Here is a tiny trained network, its code and every weight. The questions are about switching its units off for an input and a target symbol, where a switched-off unit gives its printed mean instead of its output.

import numpy as np


def w(rows, s, z=0):
    codes = np.array(rows[::2]) - 128.0
    scale = np.full(codes.shape[1], s)
    scale[-1] = z or s
    return codes * scale


def f(y):
    return y / 2 * (1 + np.tanh(0.7978845608 * (y + 0.044715 * y**3)))


def softmax(a):
    e = np.exp(a - a.max(-1, keepdims=True))
    return e / e.sum(-1, keepdims=True)


def log_softmax(a):
    a = a - a.max(-1, keepdims=True)
    return a - np.log(np.exp(a).sum(-1, keepdims=True))


def net(x, mask):
    ids = ['ΨΩαβδεζηθμξπτφ'.index(c) for c in x.split()]
    T = len(ids)
    res = E[ids] + P[:T]
    r = res
    for j in range(2):
        rows = slice(2 * j, 2 * j + 2)
        q, k, v = (r @ M[0][rows].T for M in (Q, K, V))
        z = softmax(np.where(np.tri(T) > 0, q @ k.T / 2**0.5, -1e9)) @ v
        o = O[0][rows]
        res = res + np.where(mask[j], z, o[:, -1]) @ o[:, :-1]
    y = f(res @ A[0][:, :-1].T + A[0][:, -1])
    res = res + np.where(mask[2:14], y, B[0][:, -1]) @ B[0][:, :-1]
    return log_softmax(res[-1] @ U[:, :-1].T + U[:, -1])


Q, K, V, O, A, B = {}, {}, {}, {}, {}, {}
E = w([
[119,177,65],'Ψ',
[254,131,118],'Ω',
[144,175,109],'α',
[85,174,123],'β',
[123,179,72],'δ',
[78,176,138],'ε',
[86,27,167],'ζ',
[93,135,141],'η',
[122,176,76],'θ',
[151,103,52],'μ',
[128,194,85],'ξ',
[89,202,23],'π',
[157,139,100],'τ',
[143,174,69],'φ',
],0.0075)
P = w([
[3,154,52],'0',
[90,154,184],'1',
[102,122,34],'2',
[114,158,164],'3',
[128,100,37],'4',
[129,157,162],'5',
[142,80,36],'6',
[136,156,149],'7',
[157,57,13],'8',
[144,150,140],'9',
],0.0065)
Q[0] = w([
[168,128,136],'h1',
[105,204,8],'h1',
[138,140,33],'h2',
[246,228,64],'h2',
],0.017)
K[0] = w([
[110,114,95],'h1',
[162,254,117],'h1',
[71,138,142],'h2',
[78,254,119],'h2',
],0.021)
V[0] = w([
[183,238,79],'h1',
[167,90,82],'h1',
[108,255,100],'h2',
[139,106,101],'h2',
],0.0077)
O[0] = w([
[2,207,109,4],'h1',
[96,84,104,125],'h1',
[253,88,115,77],'h2',
[99,110,107,158],'h2',
],0.0058,0.0015)
A[0] = w([
[23,138,134,173],'n1',
[187,166,138,82],'n2',
[63,138,255,110],'n3',
[154,233,176,62],'n4',
[101,124,91,167],'n5',
[203,149,89,182],'n6',
[178,140,211,253],'n7',
[165,49,146,152],'n8',
[182,75,211,62],'n9',
[105,160,141,93],'n10',
[74,176,131,84],'n11',
[167,199,203,143],'n12',
],0.018,0.0053)
B[0] = w([
[92,67,207,235],'n1',
[103,184,189,113],'n2',
[162,93,253,198],'n3',
[154,253,183,131],'n4',
[84,141,120,217],'n5',
[54,104,183,211],'n6',
[205,33,64,208],'n7',
[98,200,47,253],'n8',
[35,226,153,167],'n9',
[180,148,164,106],'n10',
[178,204,164,120],'n11',
[200,191,58,137],'n12',
],0.03,0.004)
U = w([
[137,180,139,50],'Ψ',
[73,223,2,102],'Ω',
[196,161,77,177],'α',
[165,135,162,28],'β',
[144,170,140,78],'δ',
[183,135,197,89],'ε',
[53,32,245,195],'ζ',
[204,12,116,12],'η',
[144,169,137,28],'θ',
[86,35,37,247],'μ',
[156,221,131,140],'ξ',
[99,228,197,5],'π',
[205,59,11,187],'τ',
[138,166,130,21],'φ',
],0.0048,0.0025)

Each question gives the input, a string of symbols that net reads in full, and the target symbol t.
The units are the heads (2 rows each of Q, K, V and O) and the neurons (one row each of A and B). Each row of codes is followed by its name. A weight is (code - 128) times the scale printed after its matrix; where a second scale follows, it is the last column's (O, A, B and U).
mask holds one flag per unit, heads first, then neurons. A switched-off unit (its flag False) gives its mean, the last column of its rows in O or B, instead of its output. The means were averaged over made-up inputs and are rounded, as every weight is.
A unit's drop is (log p(t) with every unit on - log p(t) with that unit switched off) / (log p(t) with every unit on - log p(t) with every unit switched off).
The circuit of an input: a set's keep is (log p(t) with only the set's units on - log p(t) with every unit switched off) / (log p(t) with every unit on - log p(t) with every unit switched off). Starting from the 12 units with the biggest drops (on a tie, the unit counted first), units are removed one at a time, each time the one whose removal leaves the highest keep (on an exact tie, the one counted first), for as long as the keep stays at least 0.8.
units of the circuit, in order: the units of the circuit, biggest drop first
unit that matters most: the unit with the biggest drop
top k neurons: the k neurons with the biggest drops, biggest first
heads that matter: for each layer, one digit per head in row order, 1 if its drop is at least 0.15 and else 0, layers parted by /
input Ω τ ζ η τ α ζ Ω π, target ζ: unit that matters most => n8
input ζ φ ζ μ ζ η ε, target ζ: heads that matter => 10
input β ζ ζ ζ ζ μ, target μ: heads that matter => 00
input ζ ζ ζ ζ θ, target ζ: units of the circuit, in order => n1, n8, h1
input τ ζ μ Ψ ζ α π, target ζ: top 4 neurons => n8, n6, n7, n12
input ζ μ ζ ε Ψ ζ β, target ζ: top 4 neurons => n8, n7, n1, n12
input π ζ ζ μ Ω, target ζ: top 3 neurons => n6, n2, n12
input ζ ζ π ζ μ, target ζ: top 3 neurons => n8, n6, n7
input Ψ τ μ, target ζ: top 3 neurons => n6, n8, n7
input τ α ζ ζ ξ, target ζ: top 2 neurons => n8, n6
input π ζ Ψ ζ η, target ζ: units of the circuit, in order => h1, n1
input α ζ τ, target ζ: heads that matter => 00
input ζ ζ μ ζ η α θ ζ φ, target ζ: heads that matter => 00
input π μ δ, target ζ: unit that matters most => n6
input Ψ β τ ζ μ τ ζ ζ ζ Ω, target Ω: units of the circuit, in order => n8, n9, h2
input ζ μ β α θ ε, target ε: heads that matter => 10
input ζ ζ π ζ ζ Ω η, target ζ: heads that matter => 11
input ζ ζ ζ, target Ω: top 2 neurons => n8, n3
input π ζ ζ ζ μ μ ζ μ μ, target Ω: heads that matter => 01
input ζ ζ δ, target ζ: units of the circuit, in order => n1, h1
input ξ ζ β μ η Ω, target Ω: units of the circuit, in order => n9, h2, n8
input ζ τ θ, target ζ: top 2 neurons => n8, n1
input ζ Ω ζ μ μ ε φ, target ζ: top 4 neurons => n6, n8, n7, n12
input β φ ζ β Ψ, target ζ: unit that matters most => n6
